Each row has a name. After each piece below comes the name of the row it's from, unless a question asks for something else. Each question is about the rows just above it.

[119 143 128  72  87] : <22>
[129 140 166  78 141] : <86>
[140 129 147 117 144] : <37>
[119 143 128  87  72] : <105>
find: [129 147]
<37>
find: [140 129]
<37>
[143 128  72  87] is in which row?
<22>
Where do [143 128  72] appear?
<22>
find: [166  78]
<86>
Which row holds [72 87]?
<22>

[109 159 120 120 125 171 107 106 159 120 106 119 113 110  92 119 110 107
 120]  <41>
[137  97 106  92 125 171 141 120 159 120 115 119 113 120 121 119 120 107
 149]  <78>
[137  97 106  92 125 171 141 106 159 120 115  93 113 135 121  18 149 122
 127]  <9>
Which row holds [109 159 120 120 125 171 107 106 159 120 106 119 113 110  92 119 110 107
 120]?
<41>
find: [ 92 125 171 141 106 159 120]
<9>
find: [120 159 120]
<78>
How many times does <78> hold [120]?
4
How many times does <41> hold [120]?
4
How many times does <41> hold [106]?
2
find: [115  93 113 135 121  18 149]
<9>

[147  73 209 119]  <138>
[ 63 152 138 150]  <123>
[ 71 232 232 232]  <74>
[155  71 232 138]  <134>
[155 149  62 143]  <26>
[117 167  97  86]  <160>
[130 134 136 145]  <96>
[231  51 156 117]  <115>
[144 152  91 158]  <133>
[62 58 62 62]  <38>
[147 209  73 145]  <51>
[ 83 148 108  57]  <60>
How many times does <74> hold [231]?
0
The row with [ 51 156 117] is
<115>
Times [62] occurs in <38>:
3
The row with [ 71 232 138] is
<134>
The row with [147  73 209] is
<138>
The row with [147 209] is
<51>

[210  40 219 226  71] = <190>
[ 79  74  40 115 191] = <140>
[173  68  40  60  52] = <168>
[ 49 213  40 219 226] = <32>
[169 169  40 169 210] = <75>
[ 30 179  40 114  51] = <171>
[ 98  64  40 109 197] = <135>
[185 162  40 158  71] = <5>
[ 79  74  40 195 127] = <62>
[185 162  40  58  71] = <101>
Times [168] occurs in <75>:
0
The row with [213  40 219 226] is
<32>
Which row holds [169  40 169 210]?
<75>
Which row holds [162  40  58  71]?
<101>

[ 83 104 109 129 138 137 131  80 133 101 150 168 113  97 157 147 188 151
  71 109 163 144 111 160 159 123 149 171  84  74  79 165 128 123  95  91
  62 130 147  79 146 114  84 141 140 117] = <81>
[114 108 105 162 136  78 130 161  58  81 126 147 162 110  93 153 146 101
 126 154 106 130 146 102 121 105 160  93 155 112 111  81  91 130  95 156
 113 120  91  42 117 140 132 186  83  78] = <99>
[174 155 150 123 118 122 130 177 121 148 101  79 140 153 102 116  70 107
 181 145  98 113 148  98  93 134 107  88 177 176 183  96 131 135 167 168
  67 137 111 182 109 146 176 113 121 143] = <159>
[173 148 152 122 120 121 122 181 128 147 124  90 144 150 100 110  69 100
 182 150  97 113 149 153  91 134 106  96 166 176 178  95 129 134 166 175
  65 132 111 179 116 140 180 113 117 147] = <54>
[113 150 105 134 140 140 133  73 135 100 155 165 110 104 156 141 187 154
  75 107 167 143 106 161 161 121 149 167  76  76  81 156 127 124  93  87
 189 122 149  79 145 112  73 153 140 106] = <191>
[ 81  98 108 130 140 143 130  79 136 108 147 172 112  99 162 144 186 156
  75 102 169 144 109 143 159 121 150 169  82  83  78 160 123 120  93  91
 187 126 146 143 137 115  79 144 140 111] = <39>
[ 83 104 109 129 138 137 122  80 133 101 150 168 113  97 157 147 188 151
  71 163 109 144 111 160 159 123 106 171  84  74  79 165 128 123  95  91
  62 130 147  79 146 114  84 141 140 106] = <192>
[140 149 154  99 119 181 128  91 202 182 125 118  90 154 161 100 114 151
 126 104 146 127 113 151 135 154  97 161 105 149 141 177 167 125 154 101
 118 132 164 218 140 118 130  71 172 174] = <19>
[ 83 104 109 129 138 137 131  80 133 101 150 168 113  97 157 147 188 151
  71 109 163 144 111 160 159 123 149 171  84  74  79 165 128 123  95  91
 188 130 147  79 146 114  84 141 140 106] = <89>
[143 145 148 101 120 181 126  91 196 176 131 116  96 149 157  98 120 157
 131 103 149 126 117 155 141 165  96 159 106 141 144 178 165 124 154 101
 141 133 164 219 134 114 130  68 170 171] = <94>
[175 154 148 129 116 119 123 179 121 151 109  85 142 152  95 114  65  99
 184 150  94 112 149 101  97 138 107  88 177 174 180  97 132 134 164 171
  69 135 106 179 111 143 183 108 110 145] = <79>
find: [ 81 126]
<99>
find: [113 148]
<159>
Times [118] occurs in <19>:
3
Which row holds [ 83 104 109 129 138 137 131  80 133 101 150 168 113  97 157 147 188 151
  71 109 163 144 111 160 159 123 149 171  84  74  79 165 128 123  95  91
  62 130 147  79 146 114  84 141 140 117]?
<81>
How many times does <39> hold [143]?
3

[131 119 132 133 102 150 222]  <98>
[181 134  93 141 150 108 145]  <48>
[123 132 123 135 127 114  82]  <40>
[128 141 129 101 144 157 146]  <28>
[ 86 131 119 133 133 115  84]  <84>
[131 119 135 118 115  87 118]  <113>
Which row holds [131 119 133 133]?
<84>
Which row holds [131 119 133 133 115]?
<84>
[123 135 127] is in which row?
<40>
Count of [84] in <84>:
1
Count of [88] in <113>:
0

[ 49 139 141  26 106 223  35  47 107  35  49  97  99  76  26  97 162 222
  70  97  86 132  35  26 172 212 170  69  71 171  70 210  74 147] : <145>
[ 27  69 118 172  60  43 149  98  27 108  98 126 150 105  76 172  97 172
  48  27  67 135  98  46 194 134 126 153 134 134 145  40  63  32] : <107>
[ 65 165 203 163 189  82 215  32 175  29 159  37 191 178  90 148  95 188
 225 164  98 103 183 197  94  55 168  82 185 164  86 194  71 159] : <126>
[ 81 137 185 156  33 195 118 175 187 175  41 226 125 197 145 122 101  32
 212 147 157 175 151 226 149 142  55  29 120  54 149 170 112 108] : <10>
[162  35 199 147  50 117 126 149  37 145 190 198  98 190 184 183 165 224
 126  73 144 153 117 152  60 152  84 173 164 190 128 115  49 228] : <104>
Count of [133] in <107>:
0
Count of [35] in <145>:
3
Count of [172] in <107>:
3
Times [70] occurs in <145>:
2
find: [ 98 126 150 105  76 172]
<107>
Where do [170  69] appear?
<145>
Count of [164] in <104>:
1

[122  37  38 122 127  54 176 136] -> <100>
[127 127 127 127  38 127 128  38] -> <17>
[ 95 136  38 122 127  54 135  44] -> <87>
How many times does <100> hold [121]?
0
Where do [ 38 122 127  54 135  44] appear?
<87>
Count of [128] in <17>:
1
Count of [127] in <17>:
5

[170  40  82 145 200 139 130  83  90  56 219 118 180 121 120  59 173  91
  29  98 125 141 150 157  59 118 206  66  58  88  91 209 127 207 125 167
  63 155 129 117 193 157 199  32  50  83 154 169  84 123  51 115 186] -> <93>
[ 87 161 154  85  98 105 133 105 143 105 161 142 138 165 134  85 165 142
 163  85 114 141 109 105 124 120 112 161 150 145 101 101 142  89 135  81
 136 194 184 167 172  64  89 157  81 148  92 198  90 165 142 165 167] -> <34>
[170  40  82 145 200 139 130 118  90 219  56 166  83 121 120  89 173  91
  59 157 118  29 125 164 150  98 206  66  64  88 130 209 110 207 125 167
  63 155 129 117 193 157 199  32  50  83  91 169  84 123  51 115 186] -> <55>
How many times does <34> hold [165]?
4
Which row holds [118  90 219  56 166  83]?
<55>
[ 59 157 118  29 125 164 150  98] is in which row?
<55>
How many times does <93> hold [59]?
2
Count of [101] in <34>:
2
The row with [ 88  91 209 127 207 125 167] is
<93>
Times [141] occurs in <34>:
1

[184 184 138 184] : <195>
[165 146 130 128] : <71>
[120 139 139 110] : <77>
[117 123 133 127] : <153>
[130 117 125 129] : <56>
[130 130 130 130] : <139>
[178 148 139 123] : <162>
[150 113 137 131] : <47>
[173  76 140 213] : <194>
[112 183 103  77] : <144>
Times [184] occurs in <195>:
3
Times [130] occurs in <139>:
4
How many times does <194> hold [173]?
1
find: [125 129]
<56>

[143 145 123 155 138 105 128 127 157 139 120 105 135 112 135 146 134 139
 126 139 145  96 141 133 134 142 148 143 121 117 128 101 110 115 146 131
 142 111 136 128 120 115 113 109 116 107 138 147 138 120] = <18>
[135 139 113 136 135 110 121 135 139 143 123 111 137 111 128 128 114 132
 119 130 134 112 128 124 125 123 132 125 123 109 129 105 117 126 130 122
 126 110 123  80 119 120 123 122 125 107 142 139 127 140] = <128>
[121 110 111 110 116 119 123 130 117 127 110 138 126 131 130 127 110 126
 121 110 110 127 107  96 128 115 112 120 107 117 112 125 125 128 114 130
 117 124 113 130 124 110 135 119 129 125 125 116 111 110] = <136>
[128 123 125 128 121  72 117 126 156 121  92 133 156 139 190 202 189 114
  84  84  93  88  85  90  79 119 150 158  67 102  49 148 126 117 122 130
 126 110 138 185  66 107 130  44 151  97 134  72  79  85] = <36>
Count of [79] in <36>:
2
find: [117 126 130 122 126 110]
<128>
The row with [128 124 125] is
<128>
Times [115] occurs in <18>:
2
Times [119] occurs in <18>:
0
How many times does <128> hold [119]?
2

[138  48 150 168  46 145 135  87  41] : <21>
[ 78  42 207 126 218 208 136  63  68] : <154>
[ 55 140 178  84  88  98  48 116 113] : <49>
[108 182 119 186 131  81 124 118 145] : <25>
[ 59 153 187  62 131 115  82 126 210] : <95>
[ 97 225  66 225 136 136  53 110  97] : <167>
[158  66 113 203  99 126  85 146 105] : <165>
[ 59 129 158 216  81 207 219 212 183] : <122>
[ 99 159 108 182 117 184 108 192 193] : <124>
[ 51  47 189  87 217 203 171 120 101] : <59>
[ 65  73 133 172 110  97 178 111 145] : <150>
find: [158  66 113 203  99]
<165>
Count of [137] in <167>:
0
The row with [140 178  84  88  98  48 116 113] is
<49>
find: [108 182 117]
<124>
Times [97] occurs in <167>:
2

[ 98 144 188 144  27 153 163] -> <68>
[ 45 107 144 128  40 240 111] -> <82>
[119 149 191 179 113 145 157] -> <58>
Times [143] occurs in <68>:
0
find: [179 113 145]
<58>

[149 129 131 125 129 122 132] -> <142>
[149 129 131 125 129 131 127] -> <65>
[135 115 119 107 208  97 128] -> <64>
[128 139 120 150  89 109 134] -> <106>
[150 122 121 126 135 134 138] -> <72>
[135 115 107 119 208 129 133] -> <164>
[135 115 107 119  97 127 120] -> <170>
[131 133 128 146 108 143 125] -> <166>
[135 115 107 119 208 139 133] -> <53>
find: [135 115 119 107 208]
<64>
find: [135 115 107 119 208 129 133]
<164>

[166 180 214 240 145 236 198 188 152 115 130 195 147 132 177]  <6>
[166 180 214 240 145 236 188 152 198 115 130 157 147  78 123]  <88>
[166 180 198 214 236 240 145 188 198 115 239 196 196 196  72]  <52>
How many times does <52> hold [196]?
3
Where do [145 188 198] appear?
<52>
How many times does <52> hold [241]?
0
find: [180 214 240 145 236 198]
<6>
find: [145 188 198 115 239 196 196 196]
<52>

[147 128 122 133 132 120 140 135 134  90 127 114 139 106 140 132 135 104
 194 132 145 169 101 123 141  96  78 148 118 208 156  66 153 131 145 111
 135 123 112 120 171] = <132>
[163 128 133 178 126 132 114 204 164 145 107 106 139 118 113 159 155 126
 121 157 128 113 127 123 100  96 143 150 132 132 139 103 130 114 158 154
 123 113 106  97  85] = <188>
[145 128 120 129 154 151  95 135 134 116 128 114 196  86 158 101 139 122
 164 130 149 158 128 122 135  96 101 150  83 180 137  63 146 140 172 127
 137 123 112 146 153] = <108>
[115 128 122 107 132 132 131  95 114 116 134 136 130 121 140 117 119 126
 143 117 135 139 127 125 138 137 115 122 118 126 130 129 139 131 121 119
 131 131 136 140 153] = <3>
[147 106 120 129 132 159 128 151 134 111 128 114 214 100 162  80 139 126
 178  79 135 131 127 123 131 158 115 150  85 179 140  61 146 122 160 149
 100 113 128 157 155] = <125>
[128 116 122 129 148 132 115 135 134 107 128 114 174  90 151 121 139 109
 183 132 155 175 124 123 142  93  80 150  95 205 139  50 154 137 161 119
 144 123 112 132 161] = <16>
[146 126 122 129 134 148 120 135 134 116 128 114 183 104 149 101 139 126
 164 113 135 139 127 123 135 123 115 150  97 176 139  68 146 131 158 131
 130 123 119 144 153] = <141>
[147 128 122 133 132 120 140 135 134  90 128 114 139 106 140 132 135 145
 193 132 145 169 101 123 142  96  77 148 118 208 156  66 152 131 145 111
 134 123 112 121 171] = <169>
[137 128 122 129 132 132 120 135 134 120 128 131 136 120 136 121 136 126
 137 131 135 123 127 123 135 120 120 136 120 135 136 120 136 131 136 127
 131 123 120 123 136] = <156>
[163 128 133 178 125 132 114 204 164 146 107 105 139 118 113 159 155 126
 121 157 128 112 127 123 101  96 143 150 132 154 139 103 130 114 158 154
 124 113 105  96  84] = <119>
How many times does <156> hold [131]?
4
Count of [145] in <169>:
3
find: [132 135 145]
<169>
Times [132] occurs in <16>:
3
find: [204 164 145 107 106 139 118 113 159 155 126 121]
<188>
[128 113] is in which row?
<188>
Times [128] occurs in <156>:
2

[ 71 156 130 213 161 146  71 143  57  71 146 156 146 120 156 146] -> <2>
[180  89 161 169 158 176 146 163 148 108 147 147  99 160 117 139] -> <129>
[112 109 147  70 143 137 159 136 153 129 131 112 115 146 155 107] -> <33>
[170 156 130 213 161 138  48 157 128  71 146 156 146 134  35 146] -> <63>
How many times does <2> hold [71]?
3
Count of [129] in <33>:
1
[ 71 143] is in which row?
<2>
Times [156] occurs in <2>:
3
How many times does <129> hold [138]?
0

[108  87  92  37  98  82 158  92] -> <31>
[153 170 137  52 157 129 115 169] -> <30>
[ 97  61 115 153  73 139 144 132] -> <67>
[123 146 190 107  95  98  82  87] -> <44>
[146 107 123 190  95 137 102 135] -> <85>
find: [108  87  92  37  98  82 158]
<31>
[146 107 123 190  95] is in which row?
<85>
Which row holds [139 144]?
<67>
find: [107 123 190  95 137 102]
<85>
find: [146 190 107]
<44>
find: [ 52 157]
<30>
Count of [159] in <31>:
0

[140 138 137 156 197 128 150 107 137 126 137 138 118 143  88 117 145 130
 132 119 127 119 106 156 144 156 128 124 133 113 132 151 148 122 129 149
 142 141 155 112 122 129 106 147 117 112 152  98 112 132] = <50>
[149 159 103  99 149 112 146  84 157 140 138 137 118 197 127  89 170 206
 153 203 145 177 109 147 180 152  47  81 207  59  78 165 145 105 171 154
 120 174 118  94  90 140  90 222  89  56 150 146  60 134] = <117>
[ 94 109  94 121  95 141 167  77 131  94 110 174 141 166  97 128 169 130
 148 148 166 104 135 189 143 193  94 138 157 106 110 140 139 111 141 126
 141 117 194  90  80 118  63 194  94  63 149 131  92 134] = <43>
Times [157] occurs in <50>:
0
Times [118] occurs in <43>:
1
find: [140 138 137 118 197 127]
<117>
Which row holds [138 137 118]?
<117>
find: [133 113 132 151 148 122 129 149 142]
<50>
How many times does <43> hold [141]?
4

[129 115 106 134 146 134 117 115 127 170 128 146 127 141  89 134  88 157
 144 137 114 122  89 114 154 121 123 165] = <112>
[110 114 104 158 132 162  95  84  92 167 155  97 140 146 118 113 117 159
 155 139 119 119  48 120 142 151 126 183] = <61>
[135 127 127 108 137 132 149 180 148 146 114 168 130 130 128 130 107 171
  93 175 121 144 165 117 130  71 105 114] = <130>
[ 74 155 171 136 169 118 125 145 102  89 142  87 120 126 133  78 182  96
 139 139 127 122  80 150 101 149 110 156] = <11>
Count of [118] in <11>:
1
Where do [132 162  95] appear?
<61>

[ 55 134 200 160 122 129 114  79 178 142 130 142 159 132 167] : <173>
[126 148 200 131 123  62 127 148 121  74 163 132 105 130 184] : <110>
[165 104 167 183 149 162 166 175 119 202  79 159 135  94 137] : <80>
[ 63  65 200 148 102 130 192 119 119 122 119 119 119 148 148] : <92>
[117 123 200 103 135 109 103  76 122  43 165 104 164 183 124] : <137>
[103 138 200 156 154 148  45 128 168 139 159  93 107  99  71] : <73>
[111 128 200 171 133 191 108 108 111 130 122 120 183 127 125] : <24>
[118 103 200 162 123 120 164 174 108 165 122 108  49  71 116] : <131>
Which row holds [165 104 164 183 124]?
<137>
How many times does <92> hold [148]?
3
The row with [200 148 102 130 192 119 119 122] is
<92>

